Below are the code and all the weights of a small trained network. Each question names an input and a target symbol and asks about switching units off, where a switched-off unit gives its printed mean instead of its output.

import numpy as np


def w(rows, s, z=0):
    codes = np.array(rows[::2]) - 128.0
    scale = np.full(codes.shape[1], s)
    scale[-1] = z or s
    return codes * scale


def f(y):
    return y / 2 * (1 + np.tanh(0.7978845608 * (y + 0.044715 * y**3)))


def softmax(a):
    e = np.exp(a - a.max(-1, keepdims=True))
    return e / e.sum(-1, keepdims=True)


def log_softmax(a):
    a = a - a.max(-1, keepdims=True)
    return a - np.log(np.exp(a).sum(-1, keepdims=True))


def net(x, mask):
    ids = ['αβδεζηθλμπτφψω'.index(c) for c in x.split()]
    T = len(ids)
    res = E[ids] + P[:T]
    u = 0
    for l in range(3):
        q, k, v = (res @ M[l].T for M in (Q, K, V))
        z = softmax(np.where(np.tri(T) > 0, q @ k.T / 3**0.5, -1e9)) @ v
        res = res + np.where(mask[u], z, O[l][:, -1]) @ O[l][:, :-1]
        u += 1
        y = f(res @ A[l][:, :-1].T + A[l][:, -1])
        res = res + np.where(mask[u : u + 12], y, B[l][:, -1]) @ B[l][:, :-1]
        u += 12
    return log_softmax(res[-1] @ U[:, :-1].T + U[:, -1])


Q, K, V, O, A, B = {}, {}, {}, {}, {}, {}
E = w([
[141,148,174],'α',
[147,150,129],'β',
[149,155,142],'δ',
[166,184,254],'ε',
[111,99,92],'ζ',
[122,104,161],'η',
[135,125,127],'θ',
[114,97,103],'λ',
[137,117,126],'μ',
[113,95,125],'π',
[136,101,140],'τ',
[132,103,135],'φ',
[96,66,49],'ψ',
[152,101,126],'ω',
],0.0065)
P = w([
[131,220,130],'0',
[238,184,70],'1',
[143,168,144],'2',
[27,170,172],'3',
[249,110,85],'4',
[166,97,148],'5',
[38,105,177],'6',
[255,35,78],'7',
[168,22,141],'8',
[56,22,183],'9',
],0.007)
Q[0] = w([
[190,127,52],'0.h0',
[160,161,180],'0.h0',
[253,143,44],'0.h0',
],0.03)
K[0] = w([
[102,196,109],'0.h0',
[170,139,169],'0.h0',
[116,252,130],'0.h0',
],0.034)
V[0] = w([
[178,253,233],'0.h0',
[168,151,107],'0.h0',
[88,51,81],'0.h0',
],0.0057)
O[0] = w([
[151,2,124,252],'0.h0',
[142,134,113,147],'0.h0',
[108,193,136,55],'0.h0',
],0.0093,0.003)
A[0] = w([
[106,140,148,105],'0.n0',
[123,147,140,117],'0.n1',
[149,113,91,98],'0.n2',
[102,134,149,96],'0.n3',
[107,143,148,107],'0.n4',
[25,60,98,43],'0.n5',
[133,123,121,132],'0.n6',
[200,251,112,44],'0.n7',
[112,166,152,84],'0.n8',
[120,155,144,113],'0.n9',
[19,186,123,4],'0.n10',
[135,120,117,130],'0.n11',
],0.011,0.002)
B[0] = w([
[89,69,91,113],'0.n0',
[112,86,105,102],'0.n1',
[164,254,155,199],'0.n2',
[81,73,93,113],'0.n3',
[91,65,88,114],'0.n4',
[138,76,198,187],'0.n5',
[138,151,138,149],'0.n6',
[218,57,81,92],'0.n7',
[108,54,52,116],'0.n8',
[108,69,92,105],'0.n9',
[203,34,11,246],'0.n10',
[143,167,143,160],'0.n11',
],0.013,0.0014)
Q[1] = w([
[37,83,125],'1.h0',
[177,253,123],'1.h0',
[86,69,131],'1.h0',
],0.0065)
K[1] = w([
[59,135,70],'1.h0',
[254,59,148],'1.h0',
[75,151,107],'1.h0',
],0.0058)
V[1] = w([
[67,126,116],'1.h0',
[2,122,104],'1.h0',
[206,132,142],'1.h0',
],0.0069)
O[1] = w([
[116,192,128,67],'1.h0',
[101,255,124,4],'1.h0',
[149,39,129,205],'1.h0',
],0.0054,0.0042)
A[1] = w([
[123,62,81,88],'1.n0',
[128,178,95,64],'1.n1',
[179,226,68,26],'1.n2',
[88,220,141,92],'1.n3',
[134,114,116,88],'1.n4',
[124,151,171,4],'1.n5',
[30,133,160,64],'1.n6',
[132,123,121,124],'1.n7',
[64,107,71,38],'1.n8',
[11,78,142,15],'1.n9',
[132,184,92,92],'1.n10',
[58,188,181,138],'1.n11',
],0.012,0.0018)
B[1] = w([
[83,233,170,253],'1.n0',
[132,160,45,104],'1.n1',
[226,188,45,118],'1.n2',
[21,108,42,115],'1.n3',
[113,163,143,147],'1.n4',
[106,104,114,115],'1.n5',
[211,77,145,129],'1.n6',
[123,141,135,137],'1.n7',
[43,224,160,187],'1.n8',
[198,211,146,187],'1.n9',
[143,175,11,105],'1.n10',
[110,4,69,119],'1.n11',
],0.015,0.0053)
Q[2] = w([
[252,216,103],'2.h0',
[203,115,115],'2.h0',
[66,19,160],'2.h0',
],0.022)
K[2] = w([
[218,134,249],'2.h0',
[164,77,167],'2.h0',
[84,71,32],'2.h0',
],0.021)
V[2] = w([
[130,94,19],'2.h0',
[255,245,82],'2.h0',
[183,138,217],'2.h0',
],0.0099)
O[2] = w([
[35,116,152,1],'2.h0',
[125,250,144,189],'2.h0',
[203,132,167,220],'2.h0',
],0.011)
A[2] = w([
[56,161,198,178],'2.n0',
[5,64,108,94],'2.n1',
[10,191,152,57],'2.n2',
[129,129,122,162],'2.n3',
[28,177,106,1],'2.n4',
[58,2,105,96],'2.n5',
[132,129,118,166],'2.n6',
[124,95,130,101],'2.n7',
[132,78,140,68],'2.n8',
[86,123,180,102],'2.n9',
[166,151,114,151],'2.n10',
[94,191,43,220],'2.n11',
],0.0097,0.0062)
B[2] = w([
[64,89,124,237],'2.n0',
[60,96,253,160],'2.n1',
[206,89,45,253],'2.n2',
[123,122,122,137],'2.n3',
[152,231,177,201],'2.n4',
[205,201,62,174],'2.n5',
[121,119,122,139],'2.n6',
[146,155,143,138],'2.n7',
[132,167,154,161],'2.n8',
[102,149,105,137],'2.n9',
[80,102,121,254],'2.n10',
[90,67,143,253],'2.n11',
],0.025,0.01)
U = w([
[209,127,99,4],'α',
[160,100,141,79],'β',
[168,98,137,92],'δ',
[214,3,179,153],'ε',
[88,40,168,128],'ζ',
[166,162,142,76],'η',
[149,120,143,101],'θ',
[96,70,174,123],'λ',
[144,122,144,127],'μ',
[86,155,191,160],'π',
[153,143,141,118],'τ',
[139,141,152,131],'φ',
[143,81,64,235],'ψ',
[151,107,139,159],'ω',
],0.0058,0.0049)

Each question gives the input, a string of symbols that net reads in full, and the target symbol t.
The units are the heads (3 rows each of Q, K, V and O) and the neurons (one row each of A and B). Each row of codes is followed by its name. A weight is (code - 128) times the scale printed after its matrix; where a second scale follows, it is the last column's (O, A, B and U).
mask holds one flag per unit, layer by layer, with each layer's heads first. A switched-off unit (its flag False) gives its mean, the last column of its rows in O or B, instead of its output. The means were averaged over made-up inputs and are rounded, as every weight is.
A unit's drop is (log p(t) with every unit on - log p(t) with that unit switched off) / (log p(t) with every unit on - log p(t) with every unit switched off).
The circuit of an input: a set's keep is (log p(t) with only the set's units on - log p(t) with every unit switched off) / (log p(t) with every unit on - log p(t) with every unit switched off). Starting from the 12 units with the biggest drops (on a tie, the unit counted first), units are removed one at a time, each time the one whose removal leaves the highest keep (on an exact tie, the one counted first), for as long as the keep stays at least 0.8.
circuit, biggest first: the units of the circuit, biggest drop first
most important unit: the unit with the biggest drop
k most important neurons: the k neurons with the biggest drops, biggest first
k most important neurons of layer l: the k neurons of layer l with the biggest drops, biggest first
input π ψ ε α ε ε φ ζ β, target π: 3 most important neurons of layer 2	2.n1; 2.n2; 2.n5
input ψ π λ, target ψ: most important unit	0.h0
input π ψ ω φ ψ ψ, target π: 2 most important neurons	2.n1; 0.n10
input ε ε ε β φ π, target ε: circuit, biggest first	2.h0; 2.n4; 0.h0
input π τ ε π ψ α, target π: 2 most important neurons	2.n1; 1.n9
input ε ε ε η ε φ, target ε: circuit, biggest first	2.h0; 0.h0
input η ε ε ε ψ ε, target η: 2 most important neurons	2.n5; 1.n9
input ε ψ ε ψ η, target ε: 4 most important neurons	2.n4; 1.n9; 0.n10; 2.n5
input α ε ε π, target π: 2 most important neurons	0.n10; 2.n2
input ε ψ π, target ε: 4 most important neurons of layer 1	1.n0; 1.n3; 1.n9; 1.n8
input ε ψ ε α ω ζ ε π ζ, target ε: 2 most important neurons	1.n0; 1.n8
input π θ ψ ε, target ψ: 3 most important neurons	2.n2; 1.n0; 0.n10
input ε ψ δ, target ε: circuit, biggest first	0.h0; 2.h0; 2.n4
input ε ε ψ π ε α, target ε: most important unit	1.n8
input α ε φ, target α: 3 most important neurons	1.n0; 0.n10; 1.n9
input ε ε α ε, target ε: 4 most important neurons	1.n9; 0.n10; 1.n11; 2.n4
input α ε β ε ψ ε, target α: 3 most important neurons	1.n9; 1.n0; 0.n10
input ψ η ζ ε π θ, target ψ: 3 most important neurons	1.n9; 2.n2; 1.n2
input ψ ε α ε ε τ, target ψ: 2 most important neurons	1.n9; 2.n2
input ψ φ α, target ψ: most important unit	0.h0
input η ε ε π ψ π, target η: 2 most important neurons of layer 0	0.n10; 0.n7
input η ε ε ζ ω ζ ε θ ε, target η: 3 most important neurons	2.n5; 0.n10; 1.n9
input ζ π ε ε λ, target ε: 3 most important neurons	2.n4; 1.n9; 1.n0
input λ ε α ζ ε π ζ, target π: 2 most important neurons	0.n10; 2.n2
input ζ ε ψ ε ψ ω ε ζ ε, target ζ: 2 most important neurons of layer 1	1.n9; 1.n2
input π λ ε ψ π ε ε, target π: 3 most important neurons of layer 2	2.n2; 2.n10; 2.n5
input λ η δ ζ ε δ, target ζ: most important neuron of layer 0	0.n5
input ψ ε ψ λ ζ μ, target ψ: 3 most important neurons of layer 2	2.n2; 2.n0; 2.n1
input μ ψ π α ε η π ε ε α, target ε: 2 most important neurons of layer 2	2.n4; 2.n5
input τ ε ζ η ψ ε θ, target ψ: 2 most important neurons of layer 1	1.n0; 1.n8
